Below are the code and all the weights of a small trained network. Each question names an input and a target symbol and asks about switching units off, where a switched-off unit gives its printed mean instead of its output.

import numpy as np


def w(rows, s, z=0):
    codes = np.array(rows[::2]) - 128.0
    scale = np.full(codes.shape[1], s)
    scale[-1] = z or s
    return codes * scale


def norm(h):
    return h / np.sqrt((h * h).mean(-1, keepdims=True) + 1e-5)


def f(y):
    return y / 2 * (1 + np.tanh(0.7978845608 * (y + 0.044715 * y**3)))


def softmax(a):
    e = np.exp(a - a.max(-1, keepdims=True))
    return e / e.sum(-1, keepdims=True)


def log_softmax(a):
    a = a - a.max(-1, keepdims=True)
    return a - np.log(np.exp(a).sum(-1, keepdims=True))


def net(x, mask):
    ids = ['ΔΘΛβγηστψω'.index(c) for c in x.split()]
    T = len(ids)
    res = E[ids] + P[:T]
    r = norm(res)
    for j in range(3):
        rows = slice(4 * j, 4 * j + 4)
        q, k, v = (r @ M[0][rows].T for M in (Q, K, V))
        z = softmax(np.where(np.tri(T) > 0, q @ k.T / 4**0.5, -1e9)) @ v
        o = O[0][rows]
        res = res + np.where(mask[j], z, o[:, -1]) @ o[:, :-1]
    y = f(norm(res) @ A[0][:, :-1].T + A[0][:, -1])
    res = res + np.where(mask[3:19], y, B[0][:, -1]) @ B[0][:, :-1]
    return log_softmax(norm(res)[-1] @ U[:, :-1].T + U[:, -1])


Q, K, V, O, A, B = {}, {}, {}, {}, {}, {}
E = w([
[130,104,91],'Δ',
[123,162,100],'Θ',
[189,117,130],'Λ',
[250,208,202],'β',
[129,163,100],'γ',
[124,173,104],'η',
[43,109,55],'σ',
[128,227,128],'τ',
[151,5,64],'ψ',
[89,52,47],'ω',
],0.012)
P = w([
[69,109,250],'0',
[92,152,144],'1',
[118,111,144],'2',
[237,201,66],'3',
[93,166,164],'4',
[60,129,118],'5',
[235,188,25],'6',
[76,47,158],'7',
[123,119,145],'8',
],0.013)
Q[0] = w([
[226,116,134],'head 1',
[74,159,134],'head 1',
[184,139,106],'head 1',
[208,127,113],'head 1',
[62,111,219],'head 2',
[136,227,85],'head 2',
[113,140,55],'head 2',
[109,154,251],'head 2',
[41,110,202],'head 3',
[112,140,88],'head 3',
[80,130,172],'head 3',
[178,52,189],'head 3',
],0.021)
K[0] = w([
[167,254,153],'head 1',
[81,87,95],'head 1',
[135,162,153],'head 1',
[172,181,206],'head 1',
[136,187,78],'head 2',
[94,151,214],'head 2',
[65,99,151],'head 2',
[177,200,111],'head 2',
[169,166,64],'head 3',
[132,154,213],'head 3',
[149,162,81],'head 3',
[137,93,98],'head 3',
],0.022)
V[0] = w([
[191,190,134],'head 1',
[145,180,183],'head 1',
[172,75,73],'head 1',
[142,108,179],'head 1',
[141,147,55],'head 2',
[70,129,113],'head 2',
[156,75,208],'head 2',
[186,202,69],'head 2',
[89,137,155],'head 3',
[135,30,80],'head 3',
[105,3,110],'head 3',
[115,106,69],'head 3',
],0.017)
O[0] = w([
[125,69,199,116],'head 1',
[173,78,212,181],'head 1',
[63,162,100,44],'head 1',
[176,140,152,162],'head 1',
[154,167,201,34],'head 2',
[29,150,143,160],'head 2',
[145,22,2,199],'head 2',
[198,188,187,7],'head 2',
[174,137,130,196],'head 3',
[85,8,171,3],'head 3',
[110,6,146,48],'head 3',
[105,95,211,45],'head 3',
],0.011,0.0057)
A[0] = w([
[28,182,154,119],'neuron 1',
[154,150,235,167],'neuron 2',
[186,192,248,112],'neuron 3',
[46,20,240,172],'neuron 4',
[86,60,132,171],'neuron 5',
[247,125,132,81],'neuron 6',
[92,238,169,254],'neuron 7',
[189,64,141,106],'neuron 8',
[153,94,15,172],'neuron 9',
[211,26,156,130],'neuron 10',
[181,218,139,57],'neuron 11',
[130,83,250,170],'neuron 12',
[27,202,221,178],'neuron 13',
[65,36,139,220],'neuron 14',
[78,201,124,129],'neuron 15',
[184,123,121,147],'neuron 16',
],0.017,0.0085)
B[0] = w([
[60,119,151,160],'neuron 1',
[203,91,103,171],'neuron 2',
[206,84,49,182],'neuron 3',
[161,177,254,210],'neuron 4',
[100,197,146,182],'neuron 5',
[158,163,216,165],'neuron 6',
[31,131,55,240],'neuron 7',
[73,144,101,172],'neuron 8',
[185,126,183,255],'neuron 9',
[73,129,90,215],'neuron 10',
[74,199,102,172],'neuron 11',
[180,45,189,181],'neuron 12',
[23,192,153,178],'neuron 13',
[72,227,159,216],'neuron 14',
[86,84,94,181],'neuron 15',
[99,115,181,158],'neuron 16',
],0.013,0.012)
U = w([
[84,40,88,58],'Δ',
[171,104,87,141],'Θ',
[142,7,33,75],'Λ',
[153,186,141,172],'β',
[172,93,88,127],'γ',
[181,93,120,167],'η',
[91,202,221,16],'σ',
[179,225,138,24],'τ',
[75,48,137,215],'ψ',
[82,104,157,252],'ω',
],0.015,0.0037)

Each question gives the input, a string of symbols that net reads in full, and the target symbol t.
The units are the heads (4 rows each of Q, K, V and O) and the neurons (one row each of A and B). Each row of codes is followed by its name. A weight is (code - 128) times the scale printed after its matrix; where a second scale follows, it is the last column's (O, A, B and U).
mask holds one flag per unit, heads first, then neurons. A switched-off unit (its flag False) gives its mean, the last column of its rows in O or B, instead of its output. The means were averaged over made-up inputs and are rounded, as every weight is.
A unit's drop is (log p(t) with every unit on - log p(t) with that unit switched off) / (log p(t) with every unit on - log p(t) with every unit switched off).
The circuit of an input: a set's keep is (log p(t) with only the set's units on - log p(t) with every unit switched off) / (log p(t) with every unit on - log p(t) with every unit switched off). Starting from the 12 units with the biggest drops (on a tie, the unit counted first), units are removed one at a time, each time the one whose removal leaves the highest keep (on an exact tie, the one counted first), for as long as the keep stays at least 0.8.
circuit, biggest first: the units of the circuit, biggest drop first
unit that matters most: the unit with the biggest drop
k most important neurons: the k neurons with the biggest drops, biggest first
which heads matter: for each layer, one digit per head in row order, 1 if its drop is at least 0.15 and else 0, layers parted by /
drop when u is switched off: that unit's drop, to one decimal
input σ Λ η Δ σ η η, target σ: which heads matter	110
input ω ω Λ Θ, target ω: which heads matter	011
input ω τ Λ Λ γ ω Λ, target ω: which heads matter	001
input σ ω Λ τ, target σ: unit that matters most	head 1
input σ σ η Λ β ψ Δ, target σ: circuit, biggest first	neuron 14; head 2; head 1; neuron 7
input ω β ψ Δ τ ψ τ, target ω: circuit, biggest first	head 3; neuron 14
input σ η τ σ Λ η Θ, target σ: circuit, biggest first	head 1; head 2; neuron 14; neuron 7
input σ σ τ τ τ σ σ, target σ: which heads matter	100
input σ η Δ γ, target σ: which heads matter	101
input ψ ω γ η, target ψ: which heads matter	011
input σ Θ σ Θ, target σ: which heads matter	101
input σ Λ ω Θ τ ψ γ, target σ: which heads matter	110
input σ τ Λ Λ ω τ ω, target σ: which heads matter	101
input Λ Λ β β, target Λ: circuit, biggest first	head 2
input β β η γ Λ Θ β η, target τ: which heads matter	010
input Λ β ω σ σ ψ Δ, target Λ: which heads matter	010
input ψ σ σ Λ β η Θ, target ψ: which heads matter	011
input σ η Δ τ σ β η, target σ: 3 most important neurons	neuron 14; neuron 4; neuron 5
input ψ σ σ Θ Λ σ γ ψ, target σ: which heads matter	001
input σ ψ Λ Λ, target σ: circuit, biggest first	head 3; head 1; neuron 14
input ψ γ τ γ ω Δ Δ, target ψ: unit that matters most	head 3
input σ Λ ω Λ, target σ: which heads matter	010
input ω Δ ω, target σ: circuit, biggest first	head 3; neuron 14; neuron 4
input τ Δ Δ Θ ψ ψ β ψ, target σ: 2 most important neurons	neuron 4; neuron 14
input ψ Δ ψ Λ, target ψ: drop when head 2 is switched off	0.3
input Δ γ γ, target Λ: drop when head 2 is switched off	1.0
input Λ Δ Δ η, target Λ: drop when head 2 is switched off	0.7
